Below are the code and all the weights of a small trained network. Each question names an input and a class and asks about switching units off, where a switched-off unit gives its printed mean instead of its output.

import numpy as np


def w(rows, s, z=0):
    codes = np.array(rows[::2]) - 128.0
    scale = np.full(codes.shape[1], s)
    scale[-1] = z or s
    return codes * scale


def norm(h):
    return h / np.sqrt((h * h).mean(-1, keepdims=True) + 1e-5)


def f(y):
    return np.maximum(y, 0)


def log_softmax(a):
    a = a - a.max(-1, keepdims=True)
    return a - np.log(np.exp(a).sum(-1, keepdims=True))


def net(x, mask):
    res = np.array(x, float).reshape(1, 7) / 4 @ E
    u = 0
    for l in range(2):
        y = f(norm(res) @ A[l][:, :-1].T + A[l][:, -1])
        res = res + np.where(mask[u : u + 10], y, B[l][:, -1]) @ B[l][:, :-1]
        u += 10
    return log_softmax(norm(res)[-1] @ U[:, :-1].T + U[:, -1])


A, B = {}, {}
E = w([
[129,127,124],'x0',
[185,195,36],'x1',
[253,71,163],'x2',
[149,224,213],'x3',
[124,126,126],'x4',
[122,128,128],'x5',
[127,126,130],'x6',
],0.004)
A[0] = w([
[169,78,173,5],'L0N1',
[212,130,106,187],'L0N2',
[104,84,204,30],'L0N3',
[114,17,91,73],'L0N4',
[11,43,175,139],'L0N5',
[157,254,244,41],'L0N6',
[49,183,102,143],'L0N7',
[207,68,199,52],'L0N8',
[239,50,120,122],'L0N9',
[171,42,203,28],'L0N10',
],0.01,0.002)
B[0] = w([
[116,228,129,175],'L0N1',
[34,193,142,213],'L0N2',
[75,39,147,184],'L0N3',
[85,63,2,223],'L0N4',
[217,138,244,247],'L0N5',
[162,8,16,250],'L0N6',
[217,239,142,203],'L0N7',
[67,196,98,223],'L0N8',
[112,168,137,253],'L0N9',
[184,143,190,215],'L0N10',
],0.0063,0.0054)
A[1] = w([
[62,96,110,254],'L1N1',
[117,41,120,71],'L1N2',
[66,115,183,111],'L1N3',
[137,196,129,168],'L1N4',
[164,116,160,168],'L1N5',
[93,243,131,110],'L1N6',
[254,145,157,83],'L1N7',
[79,200,157,194],'L1N8',
[139,185,84,80],'L1N9',
[36,149,136,124],'L1N10',
],0.0099,0.0026)
B[1] = w([
[182,182,57,198],'L1N1',
[119,155,82,179],'L1N2',
[103,120,114,163],'L1N3',
[165,167,144,220],'L1N4',
[146,222,150,179],'L1N5',
[159,251,190,253],'L1N6',
[92,95,17,209],'L1N7',
[205,203,142,220],'L1N8',
[68,79,139,220],'L1N9',
[253,85,91,169],'L1N10',
],0.0075,0.0048)
U = w([
[200,98,116,172],'0',
[150,105,118,199],'1',
[131,199,171,3],'2',
[62,1,25,104],'3',
[83,79,201,198],'4',
[149,103,119,87],'5',
],0.0084,0.0039)

Each question gives the input, the list of numbers given to net, and the class t.
The units are the neurons (one row each of A and B). Each row of codes is followed by its name. A weight is (code - 128) times the scale printed after its matrix; where a second scale follows, it is the last column's (A, B and U).
mask holds one flag per neuron, layer by layer. A switched-off neuron (its flag False) gives its mean, the last column of its row in B, instead of its output. The means were averaged over made-up inputs and are rounded, as every weight is.
A unit's drop is (log p(t) with every unit on - log p(t) with that unit switched off) / (log p(t) with every unit on - log p(t) with every unit switched off).
The circuit of an input: a set's keep is (log p(t) with only the set's units on - log p(t) with every unit switched off) / (log p(t) with every unit on - log p(t) with every unit switched off). Starting from the 12 units with the biggest drops (on a tie, the unit counted first), units are removed one at a time, each time the one whose removal leaves the highest keep (on an exact tie, the one counted first), for as long as the keep stays at least 0.8.
circuit, biggest first: the units of the circuit, biggest drop first
most important unit: the unit with the biggest drop
top k neurons: the k neurons with the biggest drops, biggest first
k most important neurons of layer l: the k neurons of layer l with the biggest drops, biggest first
drop of u: that unit's drop, to one decimal
input [3,4,-2,6,-1,3,-1], class 3: circuit, biggest first	(L0N6 L1N6 L0N5)
input [-6,-7,-2,8,4,1,2], class 3: circuit, biggest first	(L0N6 L1N6)
input [1,-2,2,4,-3,2,-5], class 3: circuit, biggest first	(L0N6 L1N6)
input [-1,2,7,8,4,-5,1], class 3: circuit, biggest first	(L0N6 L1N7)
input [-3,8,-3,8,-4,-6,4], class 3: circuit, biggest first	(L0N6 L1N8 L0N5)
input [3,-6,1,3,1,1,6], class 4: most important unit	L0N3
input [3,-2,3,-8,4,-1,-1], class 3: 2 most important neurons of layer 1	(L1N6 L1N8)
input [-5,8,8,-4,7,-5,2], class 2: top 3 neurons	(L0N2 L0N6 L1N6)
input [3,8,8,-3,2,2,-4], class 2: top 2 neurons	(L0N2 L0N6)
input [-5,-3,-4,7,5,5,-5], class 3: 2 most important neurons of layer 1	(L1N7 L1N6)
input [0,-6,0,8,-3,1,6], class 3: top 2 neurons	(L0N6 L1N6)
input [-8,0,2,8,7,3,-5], class 3: drop of L0N6	1.0
input [5,-2,-5,8,4,-6,8], class 3: drop of L1N6	0.2
input [-3,1,7,-3,2,-1,-2], class 2: drop of L1N6	0.1
input [-1,2,1,7,0,1,0], class 3: drop of L0N1	0.0
